Below are the code and all the weights of a small trained network. Each question names an input and a class and asks about switching units off, where a switched-off unit gives its printed mean instead of its output.

import numpy as np


def w(rows, s, z=0):
    codes = np.array(rows[::2]) - 128.0
    scale = np.full(codes.shape[1], s)
    scale[-1] = z or s
    return codes * scale


def norm(h):
    return h / np.sqrt((h * h).mean(-1, keepdims=True) + 1e-5)


def f(y):
    return np.maximum(y, 0)


def log_softmax(a):
    a = a - a.max(-1, keepdims=True)
    return a - np.log(np.exp(a).sum(-1, keepdims=True))


def net(x, mask):
    res = np.array(x, float).reshape(1, 7) / 4 @ E
    u = 0
    for l in range(4):
        y = f(norm(res) @ A[l][:, :-1].T + A[l][:, -1])
        res = res + np.where(mask[u : u + 6], y, B[l][:, -1]) @ B[l][:, :-1]
        u += 6
    return log_softmax(norm(res)[-1] @ U[:, :-1].T + U[:, -1])


A, B = {}, {}
E = w([
[130,128,129,128,128,128],'x0',
[128,129,125,128,129,127],'x1',
[90,102,181,190,142,75],'x2',
[129,126,129,128,128,129],'x3',
[2,128,145,82,163,179],'x4',
[119,170,93,199,127,201],'x5',
[154,109,135,134,205,151],'x6',
],0.014)
A[0] = w([
[84,141,139,127,13,142,26],'0.n1',
[100,145,124,158,3,121,9],'0.n2',
[170,142,73,65,85,209,2],'0.n3',
[117,175,100,232,105,214,75],'0.n4',
[72,112,151,251,126,77,8],'0.n5',
[177,105,140,158,251,182,30],'0.n6',
],0.017,0.0063)
B[0] = w([
[117,140,84,145,226,97,187],'0.n1',
[104,160,63,156,202,71,193],'0.n2',
[152,251,188,107,143,165,201],'0.n3',
[90,46,76,180,19,201,254],'0.n4',
[157,213,207,118,149,185,216],'0.n5',
[95,180,61,154,192,69,206],'0.n6',
],0.022,0.0095)
A[1] = w([
[18,124,130,90,120,175,74],'1.n1',
[160,80,164,117,207,179,3],'1.n2',
[222,144,110,214,67,98,30],'1.n3',
[108,100,120,131,146,128,86],'1.n4',
[96,99,196,196,114,68,23],'1.n5',
[136,112,157,4,133,33,146],'1.n6',
],0.02,0.0034)
B[1] = w([
[163,80,165,29,163,53,252],'1.n1',
[146,168,112,131,122,163,147],'1.n2',
[133,46,180,8,186,82,223],'1.n3',
[92,133,143,98,93,90,151],'1.n4',
[112,174,150,182,121,167,161],'1.n5',
[83,124,29,205,58,230,254],'1.n6',
],0.018,0.009)
A[2] = w([
[82,112,240,226,116,62,76],'2.n1',
[126,120,181,168,89,47,4],'2.n2',
[138,217,177,117,128,162,101],'2.n3',
[253,102,113,165,105,73,151],'2.n4',
[108,165,40,147,169,36,84],'2.n5',
[112,47,166,22,124,54,37],'2.n6',
],0.019,0.0025)
B[2] = w([
[117,119,96,127,198,252,157],'2.n1',
[72,183,145,124,173,143,131],'2.n2',
[171,105,196,147,131,150,218],'2.n3',
[30,114,137,38,169,172,145],'2.n4',
[135,153,108,194,145,30,249],'2.n5',
[211,49,135,81,150,91,209],'2.n6',
],0.023,0.012)
A[3] = w([
[217,135,183,106,125,142,139],'3.n1',
[201,253,96,37,72,132,16],'3.n2',
[181,175,157,183,65,77,36],'3.n3',
[94,105,99,140,26,175,17],'3.n4',
[168,108,87,104,95,131,44],'3.n5',
[142,218,203,110,121,198,2],'3.n6',
],0.021,0.0035)
B[3] = w([
[154,166,159,135,79,79,249],'3.n1',
[71,87,193,141,251,200,176],'3.n2',
[133,109,153,129,96,134,176],'3.n3',
[102,119,117,123,27,78,228],'3.n4',
[133,153,141,154,92,101,170],'3.n5',
[150,154,169,158,72,143,255],'3.n6',
],0.026,0.0094)
U = w([
[169,165,245,156,150,231,116],'0',
[111,147,57,195,218,72,92],'1',
[102,43,75,155,11,180,80],'2',
[200,54,167,19,155,76,87],'3',
[172,112,162,183,92,81,255],'4',
],0.012,0.0071)

Each question gives the input, the list of numbers given to net, and the class t.
The units are the neurons (one row each of A and B). Each row of codes is followed by its name. A weight is (code - 128) times the scale printed after its matrix; where a second scale follows, it is the last column's (A, B and U).
mask holds one flag per neuron, layer by layer. A switched-off neuron (its flag False) gives its mean, the last column of its row in B, instead of its output. The means were averaged over made-up inputs and are rounded, as every weight is.
A unit's drop is (log p(t) with every unit on - log p(t) with that unit switched off) / (log p(t) with every unit on - log p(t) with every unit switched off).
The circuit of an input: a set's keep is (log p(t) with only the set's units on - log p(t) with every unit switched off) / (log p(t) with every unit on - log p(t) with every unit switched off). Starting from the 12 units with the biggest drops (on a tie, the unit counted first), units are removed one at a time, each time the one whose removal leaves the highest keep (on an exact tie, the one counted first), for as long as the keep stays at least 0.8.
units of the circuit, in order: the units of the circuit, biggest drop first
top k neurons: the k neurons with the biggest drops, biggest first
top k neurons in layer l: the k neurons of layer l with the biggest drops, biggest first
input [1,-2,-3,4,0,8,-3], class 2: units of the circuit, in order	(0.n4)
input [-1,-3,7,-3,3,-8,5], class 2: top 2 neurons	(0.n4, 1.n6)
input [-8,7,-8,-4,1,-3,7], class 0: top 2 neurons	(0.n3, 3.n2)
input [3,-3,7,5,-5,1,-8], class 1: top 2 neurons in layer 0	(0.n2, 0.n1)
input [-2,7,-6,-1,-5,-2,3], class 0: top 2 neurons	(0.n3, 0.n4)
input [-4,-2,-7,-1,-1,5,8], class 1: top 3 neurons	(0.n6, 0.n5, 2.n5)
input [-5,2,-4,6,7,6,6], class 3: top 2 neurons	(1.n1, 1.n6)
input [-2,7,-3,-1,5,-3,-3], class 3: top 2 neurons in layer 0	(0.n6, 0.n2)
input [2,-8,-5,-1,0,-8,-3], class 2: units of the circuit, in order	(1.n6, 0.n4, 0.n5)
input [-6,6,6,3,-1,7,-3], class 2: top 2 neurons	(0.n4, 0.n3)
input [-6,-4,0,7,-7,-1,6], class 3: top 2 neurons in layer 2	(2.n6, 2.n4)
input [-8,-4,-6,3,-2,3,8], class 1: top 2 neurons in layer 0	(0.n6, 0.n5)
input [6,-7,-2,3,1,6,-5], class 2: top 3 neurons	(0.n4, 0.n6, 3.n4)
input [8,5,3,-2,6,-2,-1], class 3: units of the circuit, in order	(1.n1)
input [-6,-3,-8,-7,-1,4,-8], class 0: top 2 neurons in layer 0	(0.n3, 0.n6)
input [-5,-1,2,5,-7,-7,-5], class 2: top 4 neurons	(1.n6, 0.n4, 1.n1, 0.n6)
input [6,-3,6,-6,-6,-7,7], class 1: top 3 neurons	(0.n4, 0.n3, 0.n6)
input [-1,-4,5,-6,2,8,8], class 1: top 4 neurons	(0.n6, 1.n6, 1.n1, 3.n6)
input [6,1,-8,5,8,-8,-4], class 0: top 4 neurons	(0.n3, 0.n4, 3.n2, 1.n6)
input [7,3,-2,2,-7,6,3], class 3: units of the circuit, in order	(1.n3)
input [7,-4,-2,3,-8,8,-4], class 2: top 2 neurons	(0.n4, 1.n1)
input [-7,-1,4,-1,1,4,-6], class 1: top 2 neurons	(0.n2, 0.n1)
input [6,7,2,-4,4,-3,0], class 3: top 2 neurons	(1.n1, 2.n6)
input [8,0,1,0,7,-1,6], class 3: top 2 neurons in layer 1	(1.n1, 1.n6)
input [-8,3,-1,-4,-2,-7,-7], class 1: top 2 neurons in layer 0	(0.n2, 0.n1)
input [1,0,-4,-1,-3,-3,7], class 1: top 2 neurons in layer 0	(0.n6, 0.n5)
input [-4,6,-4,1,-3,2,-2], class 0: units of the circuit, in order	(0.n3)
